In the rows, 128 means zero.
Each row of numbers belongs to one of the elements below and depends on some of the facts about them. Some rows are named. Which element is each other row?

Facts:
[bebok,brisodro,febes,fipli,fisim,fleflor,fluvol,fuzar,grekos,kliruge,kluflor,lunik,maklil,pofis,pudrul,rekliluk,skebo,trotozum,tumel] Ω f
[beplo,broval,dristur,duflu,fezada,fuflur,ganul,gena,gesopem,greto,kleplos,klisker,kloskube,ledim,madu,mitrir,naklel,nostis,pebe,pogeles,povokla,rugra,rugu,safa,setrezik,skobrek,stiflon,stunum,sturu,teges,trebres,zuman,zura] Ω a
[betol,bimobris,bitul,boplesku,briluder,brupen,bruve,digram,dribrur,flasosok,gebrel,laplo,lubre,pegem,peral,pestes,renem,skivas,sotrel,stubru,treplon,trikla,tukel,zigor] Ω b
[boflol,bravu,dutul,gastobrar,kliskar,linek,losaflok,medrek,plufi,rata,skeku,skudi,stali,treskedir,trufa] Ω d
[brerutrin,brestustol,bubrubris,flanil,fleskis,nustozuk,pimamon,rotak,rubus,skisape,stivuk,stopak,tragom,trustati,vezen,zivi] Ω e
[difam,dubriru,flebrur,fliplar,flodrom,kates,kebos,klivon,loklon,ludro,meziplir,muno,nadri,naklol,nunu,plupe,ripi,sabur,sizikan,sodu,stidri,tusel,zevus] Ω c
κ 552 <- bebok,betol,bitul,boplesku,brerutrin,brisodro,difam,digram,dutul,fezada,fipli,flanil,flebrur,fleflor,fleskis,fliplar,gebrel,grekos,greto,kates,kleplos,ledim,losaflok,lunik,medrek,meziplir,nustozuk,pimamon,plufi,povokla,rata,rekliluk,renem,ripi,safa,setrezik,skeku,skisape,skobrek,stopak,stunum,sturu,trikla,trufa,trustati,tukel,tumel,tusel,vezen,zevus,zivi,zuman
κ 432 <- beplo,bimobris,boflol,bravu,brestustol,briluder,broval,brupen,bruve,bubrubris,dribrur,dristur,dubriru,duflu,febes,fisim,flasosok,flodrom,fluvol,fuflur,fuzar,ganul,gastobrar,gena,gesopem,kebos,kliruge,kliskar,klisker,klivon,kloskube,kluflor,laplo,linek,loklon,lubre,ludro,madu,maklil,mitrir,muno,nadri,naklel,naklol,nostis,nunu,pebe,pegem,peral,pestes,plupe,pofis,pogeles,pudrul,rotak,rubus,rugra,rugu,sabur,sizikan,skebo,skivas,skudi,sodu,sotrel,stali,stidri,stiflon,stivuk,stubru,teges,tragom,trebres,treplon,treskedir,trotozum,zigor,zura
{bebok} Ψ pegem
{beplo,dutul,flodrom,tukel,zigor} Ψ bimobris
{beplo,skudi,zura} Ψ difam
{beplo,boflol} Ψ stopak
{betol} Ψ brupen
{betol} Ψ ganul
{bimobris,klivon,kluflor,lubre} Ψ flebrur
{bimobris,dribrur,febes,klisker} Ψ broval
{bimobris,nostis,rugra,stopak} Ψ digram
{boflol,safa,zigor} Ψ bitul
{briluder} Ψ gebrel
{briluder,greto} Ψ pestes
{brupen,fipli,kebos} Ψ gastobrar
{brupen,febes,nadri,sizikan} Ψ rata
{digram,fliplar,gastobrar,gesopem,laplo,losaflok,sturu} Ψ stunum
{dubriru} Ψ rugra
{febes,kloskube,nostis,pegem} Ψ boflol
{febes} Ψ povokla
{febes} Ψ fuflur
{fezada,sotrel} Ψ zivi
{fezada,gena,ludro} Ψ sturu
{fezada,zuman} Ψ trotozum
{fleflor,gastobrar,pegem} Ψ gesopem
{fluvol,grekos,naklel,vezen} Ψ laplo
{fluvol,naklel,rugra,setrezik} Ψ fipli
{fuflur,klisker} Ψ zura
{fuzar} Ψ febes
{ganul} Ψ fliplar
{gebrel} Ψ boplesku
{gebrel,pebe,rotak,stivuk} Ψ skivas
{gena,kloskube,skisape} Ψ dribrur
{gena} Ψ sizikan
{grekos} Ψ naklel
{kebos,mitrir,nadri} Ψ bruve
{klivon} Ψ beplo
{losaflok} Ψ pofis
{ludro,madu,tukel} Ψ pogeles
{meziplir,rotak} Ψ fuzar
{meziplir} Ψ flanil
{meziplir} Ψ grekos
{meziplir,mitrir,skobrek,zivi} Ψ fluvol
{muno,naklol} Ψ linek
{naklol} Ψ stivuk
{plupe} Ψ naklol
{rotak,trufa} Ψ tukel
{rugra} Ψ pudrul
{setrezik} Ψ safa
{skebo} Ψ skudi
{skisape,vezen} Ψ stidri
{stidri} Ψ trustati
{stiflon} Ψ kluflor
{stivuk} Ψ bubrubris
{trufa} Ψ fleskis
{tukel} Ψ madu
{vezen} Ψ duflu
ξ 679 <- bebok,beplo,bimobris,brisodro,fezada,fipli,flebrur,fliplar,fluvol,fuzar,gastobrar,gena,kleplos,kliruge,kluflor,linek,loklon,losaflok,lubre,plufi,povokla,renem,safa,sizikan,stiflon,stopak,sturu,teges,treplon,treskedir,vezen,zevus,zivi,zuman
ξ 230 <- betol,bitul,bravu,brestustol,briluder,broval,brupen,bubrubris,digram,dutul,febes,fleflor,flodrom,fuflur,ganul,gebrel,gesopem,laplo,ledim,ludro,lunik,maklil,muno,naklel,naklol,nostis,pebe,peral,pimamon,plupe,pudrul,rugra,sabur,skebo,skeku,skivas,stidri,trebres,trikla,trotozum,trufa,trustati,tusel
ξ 684 <- boflol,boplesku,brerutrin,bruve,duflu,flanil,flasosok,grekos,greto,kebos,kliskar,klivon,kloskube,nadri,nunu,pegem,pogeles,rekliluk,ripi,rotak,rubus,rugu,skisape,skobrek,skudi,sotrel,stivuk,tukel,zura
ξ 143 <- difam,dribrur,dristur,dubriru,fisim,fleskis,kates,klisker,madu,medrek,meziplir,mitrir,nustozuk,pestes,pofis,rata,setrezik,sodu,stali,stubru,stunum,tragom,tumel,zigor

Some elements and their rows:
[164  80 169 135 158 107 114 131 141 147 116 102 139 115  98 117 104 150
 108 114 139 118 117 141 140 132 141 140 122 159 138 104 127 137 129 124
 122 132 101 118 138 144 111 139 126  81 147 114 126 110 125 134 117 137
 123]: lunik
[155 144 101 150 119 114 144 109 130 142 116 144 121 155 130 114 133 115
 131 127 159 143 138 143 137 134 114 129 120 112 162 151 142 119 137 158
 111 139 134 142 115  97 110 135 132 123 127 128 111 110 110 138 146 131
 160]: naklol
[ 98  90 143  62 100 147 133 143 149 137 126  96 156 109 133 127 116 143
 128 156  85  99 116 136 115 123 161 148 141 113  97 120 130 119 127  77
 138 114 121 111 127 155 137 108 125 111 125 110 131 156 128 117  91 134
  99]: grekos
[126 121 139  94  57 124 166 116 153 150  97 108 119 165 122  89 128 119
 120 149 182 136 139 147 165 165 144 160 111  80 168 168 160 109 144 159
  87 123 159  98 136 120 106 143 132 145 107 111 119 145  90 108 137 135
 149]: naklel
[152  92 125 145 204 131 100 144 130 122 130 104 153  98 114 139 129 146
 132 109 113 115 112 159  82 124 135  98 148 161 125 100 114 148 140  75
 158 134 101 119 118 125  98 132 122  82 155 175 132 129 120 144 129 107
 115]: renem
[171 125  83 170 179 135 121 105 133 119 126 159 120 116 154 124 132 111
 158 112 158 146 145 154  97 120 141  99 153 107 149 144 144 154 150 122
 147 142 128 134 122  84  97 132 114 125 152 176 119 140 103 153 152  92
 145]: briluder
[113 135  87 124 158 143 147 121 123 115 152 171 123 110 190 139 150  99
 140 128 105 146 148  94 107  99 125 129 167 100 107 121 138 151 131 113
 154 140 146 149 132 132 149 104 132 162 130 120 121 163 154 131 123  97
 123]: skudi
[182 131  97 175 187 122 119 114 124 112 127 153 115 117 127 123 148 107
 154 112 158 150 144 150  96 131 133  98 148 117 146 129 142 151 145 131
 149 138 137 124 135 104  97 139 111 120 149 180 136 144 110 147 170  77
 128]: peral
[123 108 162 101 128 129 116 150 118 133 130 100 141  99 112 147 123 146
 124 136  84 108 108 122 116 118 131 142 128 153  90  94 110 119 109  95
 139 120 107 122 133 166 143 110 124 116 117 113 138 142 146 126 104 136
  93]: rekliluk
[160  59 117 131 191 119 130 114 147 145 140 129 161 110 142 109  97 140
 115 110 122 127 122 130 127 104 156 122 161 138 147 106 147 164 145  99
 143 144 109 146 126 133 107 134 124  62 179 103 115 106 138 146 105 126
 137]: trufa
[109 108 135  93 124 131 124 130 126 142 135 114 151 112 148 146 111 139
 122 141  75 111 113 117 120 100 135 144 130 139 100 113 115 117 111  91
 138 127 103 145 115 145 148 104 134 103 123  96 119 130 148 129  82 153
 119]: skisape
[100 182 151 120  39 121 112 143 105 104 131 119  91 138  89 130 128 129
 146 159 124 127 132  97 156 138 123 142  99 118  99 149 123 106  94 169
 120 112 162 126 152 157 161 131 116 163  83 122 155 137 142 107 143 154
 113]: dristur
[103  80 133 109 170 129 134 142 147 143 133 128 152 130 139 114 107 147
  83 104 129 117 114 122 138 120 123 125 140 153 137 110 122 136 143 101
 124 132 103 132 102 125 122 131 140 101 155 100 105 102 140 131  87 154
 120]: stopak
[ 87 140 131 117 103 116 144 156 129 124 112 153  94 162 138  98 143 123
  86 103 184 139 149 104 172 143  75 135 121 122 137 150 130 111 140 163
  91 137 123 122 107 100 119 135 141 169 100 112  97 126 134 126 112 165
 103]: beplo
[152  97 188 117 104  96 122 142 136 157  99  88 133 134  75 113 105 158
  96 125 145 109 101 148 170 149 120 152  92 167 146 112 123 104 118 147
  99 127  96 112 132 143 114 141 124  87 117  96 123  96 123 123 115 168
 124]: ledim
[132 138 151 133  82 116 141 112 135 149 105 135 111 161 128 110 122 128
 112 123 185 133 136 131 174 146 116 146 101 127 154 160 138 109 135 177
  91 133 127 121 130 108 123 139 134 158 111 112 111 119 108 123 137 143
 150]: ganul
[149 142 106 145 125 119 146 112 131 135 115 147 117 152 124 110 138 112
 130 125 160 146 139 145 139 137 112 130 122 112 164 150 141 120 137 159
 110 139 135 136 120  97 112 138 132 128 123 129 119 115 111 128 148 121
 153]: muno

Which element is each row?
No name comes twice in this set of rows, the named rows included.
[ 91 168 132  96  14 135 126 124 122 117 121 114 103 135 117 117 117 133
 151 170 121 128 140 105 155 135 146 150 107  86  97 171 137 104  93 153
 117 107 171 128 142 146 144 126 124 161  84 117 138 146 123 104 118 160
 137]  mitrir
[150 121 126 151 129 119 137 109 135 133 116 152 109 135 152 108 130 122
 123 113 179 142 146 125 148 130 125 133 140 118 150 149 149 148 143 154
 119 137 133 128 132 108 109 139 132 144 131 127 110 135 119 135 134 123
 142]  skebo
[ 91 115 155 110 162 160 127 110 158 149 138 107 182 164 115 149 105 135
  96 118 121  85  92 171 113 131 150 113  94 174 157 114 107 117 163 115
 115 110  95 115 101 112 155 132 139 125 186 124 130  75 120 128 134 121
 138]  fliplar
[161 145 116 157 139 113 143 121 126 128 117 135 113 155  97 111 148 111
 131 125 159 153 135 146 138 149 111 129 113 122 166 132 139 117 138 164
 111 135 137 126 132 112 111 141 125 129 127 131 134 116 116 123 163 111
 147]  sabur
[125 152 156 138  98 113 146 152 114 129 107 117 109 159 119 121 155 126
 107 116 171 135 124 117 159 168  88 154 104 141 147 135 120 106 133 169
  91 127 136 101 136 125 123 136 143 166  89 132 123 127 113 101 140 132
 133]  teges
[124  84 153 119 151 126 117 134 135 150 116 108 151 114 145 136 104 157
 103 109 131 114 112 129 135 126 131 133 135 163 125 117 117 134 131  97
 127 134  96 124 117 129 116 131 142 102 139 121 109 115 126 128  96 152
 135]  bebok
[122 152  92 142 138 138 124 124 111  89 166 153 110 103 134 138 139 108
 163 141  99 141 143  82 110 112 153 116 155  96  95 116 141 160 114 124
 160 123 185 145 160 164 153 129 118 142 139 129 169 149 157 119 146 102
 132]  stali
[ 98 175  96 119  67 140 121 121 117 106 146 142 109 138 111 122 125 116
 162 160 107 138 141 115 123 113 135 119 117  90 109 153 132 115 106 142
 135 119 169 148 125 128 149 125 117 144 114 129 145 132 140 119 133 143
 129]  dubriru
[177  65 130 138 206 110 126 122 140 143 137 120 157 110 117 120 109 133
 113 112 119 129 112 129 122 114 153 127 155 150 149  89 140 162 139 106
 141 144 113 135 139 152 111 139 123  66 175 112 135 109 134 137 119 111
 136]  skeku
[132 146  94 134 168 137 149 136 114 108 152 152 123 111 162 147 166 100
 141 135 100 150 140  96 103 112 125 135 162 107 112 106 136 151 134 120
 155 136 153 137 148 154 154 113 129 157 127 127 147 165 152 121 145  75
 120]  kliskar
[136 113 141 120 156 119 130 156 128 142 120  88 156 137  88 129 128 148
 107 124 108 116  97 150 122 143 106 133 112 163 142 103 106 114 126 109
 115 131 107 121 118 137 116 133 139  84 127 130 134  99 121 120 124 140
 129]  zevus
[114 182 105 137  80 131 116 132 106  98 143 133 105 132  90 130 137 116
 160 160 102 138 134 115 124 124 127 121 111 101 111 138 125 114 101 153
 135 116 172 141 140 143 150 128 114 145 103 133 162 127 144 114 153 132
 125]  sodu
[109 146 167 143  96 141 140  72 152 150 121 139 133 186 141 147 109 115
 105 118 191 105 123 152 164 145 150 136  71 149 171 157 129 112 165 190
  87 109 112 107 126 103 164 136 131 190 158 114 120  87 117 124 165 109
 162]  gesopem
[119 134 140 101 124 123 119 152 125 127 130  96 147 123  93 144 128 136
 125 147  65 110 101 141 110 122 114 137 114 148 105  98 102 100 106 106
 133 122 104 131 119 148 145 110 123  98 114 112 144 116 140 125 113 141
  99]  ripi

Now the same elements, written a new way:
Known rows:
[111 116  85 133 110 160 105 151 111 156 146 139  76 149 148 110 142 122
 118  92  99 141  84 105 113 169 147 125 126 152 122  79  98 150 143  99
 144  93  59 199 140]: medrek
[106 127 116 123 137 149 107 152 121 175 140 136 116 125 118 114 138 141
 116  93 132 145 139 122 133 136  97 105 117 143 132 100 130 138 151  90
 124 116  80 126 134]: fuflur
[115 107  94 124 130 209  81 138 143 182 175 111  86 151 128 133 123 122
  86 101 104 154  12 110 118 117 123 117 113 148 132  85  61 131 149 111
 126  91  57 206 130]: pestes
[117 137 108 125 142 107 109 165 101 156 110 149 159 138 117 124 147 153
 116  93 135 128 155 126 139 140  95 120 124 160 121 102 104 163 161  72
 138 120  81  99 143]: nunu
[101 118  91 131 131 144 105 157 116 166 129 122  81 152 115 114 156 158
 108 102  84 143 120 113 116 172 132 115 126 158 141  92  90 149 136  92
 134  95  79 158 146]: mitrir
[113 125 111 130 123 138 107 154  99 164 136 152 142 141 153 112 131 119
 122  87 136 129 124 117 124 145 131 116 130 156  96  86 136 154 155  78
 139 122  69 154 132]: grekos
[106 121 116 121 140 207 117 150 162 172 153 136 129 120 134 116 111  93
  98  98 110 171 115 116 125 133 140 102 135 109  94  94 112 109 132  92
 101 107  75 143 100]: lubre
[113 131  83 134 120 101 108 169  91 139  94 147 101 162 136 112 163 141
 130  89  96 128 146 112 123 202 119 136 125 171 141  82  71 178 171  86
 161  96  68 147 157]: kates
[101 141 102 125 147 104 108 158 120 134 112 147 140 110 114 107 141 157
 130  87 143 145 164 126  94 150 104 131 131 182 105 109  88 143 152  62
 121 120  78  98 155]: muno
[ 98 111 126 127 135 199 110 148 149 176 135 139 123 134 163 109 103  80
 113  89 120 163 114 113 115 156 139 104 140 121  78  84 121 114 155  92
 122 105  64 156 102]: renem
[111 131  78 135 120 101 109 171  96 143  90 147 103 161 136 110 165 146
 130  92  90 125 157 113 120 203 131 133 128 173 136  79  71 177 166  81
 161  98  73 145 157]: meziplir
[119 128 107 120 128 158 113 149 117 164 169 146 126 123 125 121 131 125
 103  93 135 148  96 119 136 114 120 110 119 129 107  98 132 140 134  92
 115 119  73 151 124]: skudi
[123 133 117 134 139 159 118 159 124 151 123 161 138 147 156 112 115  99
 122  90 132 133 149 111 131 177 135 120 148 143  90  88 118 135 160  69
 137 112  70 119 127]: brisodro
[100 102  98 125 120 190  99 143 133 175 164 119  79 134 124 121 135 124
  91  98  98 167  49 110  97 137 137 109 126 133 122  87  87 140 118 111
 127  92  64 207 125]: stubru
[108 128 101 127 122 160 106 148 121 168 154 150 115 124 150 103 127 110
 128  88 126 145 121 118 115 139 138 110 122 147 106  81 137 138 152  88
 124 121  69 162 129]: trufa
[122 130  87 131 129 107 109 167  96 144 106 141 107 156 108 125 163 160
 112  97 101 130 142 114 124 179 104 131 126 170 148  92  66 174 150  82
 155  97  75 134 158]: sodu
[113 122 113 125 135 162 105 145 119 171 164 139 131 128 128 120 126 133
 103  96 136 144  92 119 123 114 121 109 124 142 100  98 132 136 134  83
 121 117  74 149 127]: kliskar

Rows to name:
No name comes twice in this set of rows, the named rows included.
[106 123 123 122 142 142 105 150 113 172 138 135 116 137 121 120 135 143
 111  90 137 140 118 120 144 126  88 107 118 138 118 104 129 137 155  92
 130 113  75 128 130]  pogeles
[102 110 126 120 135 196  92 135 142 184 176 126 117 114 130 122 109 112
 102  89 147 168  61 119 103  94 104 104 121 135 102  97 113 124 139 102
 116 114  65 170 119]  skivas
[110 139 109 125 148 108 107 155 115 136 115 146 140 120 114 114 138 153
 127  85 151 142 151 125 104 146  85 130 130 177 111 107  90 149 157  67
 131 120  75  97 154]  naklol
[ 96 108 122 123 117 188 101 140 130 187 154 137 115 120 156 108 115  92
 120  82 137 166  89 116 109 120 119 102 119 126  99  83 137 135 149 109
 133 114  61 188 113]  bitul
[112 116  87 133 110 160 104 149 109 153 151 140  80 148 148 113 139 118
 113  92  99 142  77 105 103 166 153 126 129 154 116  77 103 149 136  96
 145  98  57 203 140]  nustozuk
[114 118 119 130 120 157 104 147 105 169 156 150 127 138 156 117 121 108
 117  85 145 137  87 115 121 128 127 114 129 142  88  86 144 145 148  90
 142 118  63 172 125]  flanil
[115 139 102 130 131 108 108 165 101 154  99 159 145 138 139 109 143 133
 140  84 131 128 178 123 128 168 100 123 122 167 126  87 115 167 178  81
 149 120  74 116 147]  tusel
[117 145  93 122 137 106 115 168 106 149 112 153 158 132 115 120 154 151
 117  95 122 132 164 127 143 145 106 121 116 156 127  98 103 165 159  72
 132 120  86 101 141]  klivon
[106 128 122 130 156 163 118 158 138 171 119 135 129 146 126 115 126 131
 110  99 114 142 171 117 138 169 119 104 143 136 110 100 118 121 150  68
 119 109  86  94 125]  gena
[111 126 132 131 145 153 117 158 124 163 109 146 109 151 151 111 121 105
 127  84 127 139 164 111 149 182 106 112 139 127 106  95 125 124 173  88
 141 107  71 111 121]  povokla
[ 91 126 106 128 133 135 104 158 116 175 119 138 114 139 149 102 141 134
 129  89 114 134 141 120 135 159 129 109 118 151 104  88 138 141 166  81
 129 116  82 142 128]  skobrek
[117 124  81 135 112 139 106 156 100 144 134 146  87 154 145 112 147 126
 119  91 102 136 103 106 110 179 143 132 130 158 123  78  90 162 144  90
 152  97  60 184 148]  tumel
[106 137  87 125 146 160  86 155 130 178 136 134 126 149 154 113 132 130
 120  94 114 122 108 121 158 134 133 117 104 167 117  84 108 129 200  87
 113 118  76 138 130]  greto

